[149 144 202 135 140 129 143 157 156 193 136 140]  J596
[105  63 136 111  69 122  88 124  93 138  63  38]  J54
[124  69  63 110 136 105 138 122  63  38  88  93]  J470
[139 174 121 162 141 163 139 133 166 143 173 158]  J7
[134 181 107 165 134 158 132 124 170 139 179 151]  J676
[111 137 131 112 101 120  99 108 137 148 125 142]  J798
[ 91  97 119  91  88  90  89  99 102 118  93  96]  J427
miss J54: [ 93  38  69 105 122  63 136 124  88  63 111]  [138]
order: [ 93  88  38  63 122 138 105 136 110  63  69 124]  J470

[133 162 123 137  92  70 108 131 112 113  79 122 142 167 122 155 148 128
 129 110 110 149 127 180 144 158 118 131 107 131 105 154 118 133  22 125
 133  97  96 117 143 113 140 126  65 143 143 155 101 138 142 175 142 126
 161 151 121] : J596
[ 77 129  68 133  96 135 111 160 131 125  65 115 113 193 152 194 162 162
 131 182 119 158 166 159 217 202 179 175  63 160 126 130  64 133 125 133
  22 114 108  96 132  78 121 149 132 155 196 150 104 110 160 160 153 128
 138 210 153] : J980
[ 77 129  68 133  96 135 111 160 131 125  65 115 113 193 152 194 162 162
 131 182 119 158 166 159 217 202 168 175  63 160 126 130  64 133 125 133
  22 114 108  96 132  78 121 149 132 155 196 150 104 110 160 160 153 128
 138 210 153] : J676
asked: [ 77 129  68 133  96 135 111 160 131 125  65 115 113 193 152 194 162 162
 131 182 119 158 166 159 217 202 179 175  63 160 126 130  64 133 125 133
  22 114 108  96 132  78 121 149 132 155 196 150 104 110 160 160 153 128
 138 210 153]  J980
miss J980: [ 63 175 119 162 130  77 160 131 160 126 114 121 110 202 194 193 150 210
 111 152 133 160 125 129 115 153 125 131 158 138 132 135 104 108  64 149
 166 153 162 196 132  96 179 133 182 128 113  68  96  65  22  78 160 133
 159 217]  [155]

[83 87 87 85] = J596
[84 85 83 82] = J479
[85 92 89 90] = J980
[141 153  60  34] = J469
[82 84 84 83] = J470
order: [82 83 84 85]  J479
order: [83 82 84 84]  J470

[124 117 189 246  59  68 115 119  91 192 109 118 133 100 188 166 123 161] -> J54
[154 159 114 122 141 129 138 120 129 120 153 131 127 146 118 138 137 138] -> J479
[189 133 246 166  59 124 117  91 192 161  68 123 100 119 108 118 115 188] -> J427
miss J479: [138 159 114 127 118 138 131 146 122 141 137 154 138 120 129 129 120]  [153]
miss J54: [166  91 188  59 100 189 115 161 246 119  68 118 123 124 192 109 117]  [133]
miss J427: [189 192 100  91  68 246 117 123 119 108  59 166 161 118 133 124 115]  [188]
rev: [161 123]  J54
order: [192 161  68 123 100 119 108 118 115 188 189 133 246 166  59 124 117  91]  J427
order: [188 115 118 108 119 100 123  68 161 192  91 117 124  59 166 246 133 189]  J427

[118 177 152 120 137 104] : J980
[144 190 143 129 123  81] : J676
[ 93 163 184  83 125  88] : J798
[ 86  89 164 173 132 103] : J54
[127 163 158 126 125 111] : J845
[ 83 180 173  79  84  60] : J7
[ 99 166 180  78 143  75] : J774
[ 88 178 150 124  42  97] : J427
[104 164 173  86 132  89] : J596
[137 202 117 166 142  98] : J470
[154 120 135 146 161  86] : J469
miss J7: [ 84  60  79 173 180]  [83]
miss J676: [123 144 129 190  81]  [143]
order: [ 89 104 164 173  86 132]  J596
order: [103 132 173 164  89  86]  J54
asked: [126 125 111]  J845
rev: [120 152]  J980
asked: [166 142  98]  J470

[161 113 157 141 164 101 118 115 116] : J54
[138 153 119 117  94 147 127 152 104] : J596
[134 114 108 135 128 135 114 108 135] : J798
[157 118 161 101 141 115 113 164 134] : J676
[ 93 125  81 145 166 171 115 149 131] : J980
[107 148  78 145 215 107 158 179 177] : J479
[152  87 119 123 128 135 114 108 135] : J427
asked: [152  87 119 123 128 135 114 108]  J427
asked: [161 113 157 141 164 101 118 115]  J54
asked: [152  87 119 123 128 135 114 108 135]  J427

[126  57 123  82 139 115 130 142 221 120 133]  J54
[ 11 214 130 167 114 132 126 127  12 136 131]  J774
[120  45 118  76 122 178 124 125 212 184 126]  J596
rev: [184 212 125 124 178]  J596
miss J774: [126 131 130  11 127 167 136 132 114 214]  [12]
miss J596: [124  76  45 212 120 184 125 122 118 178]  [126]

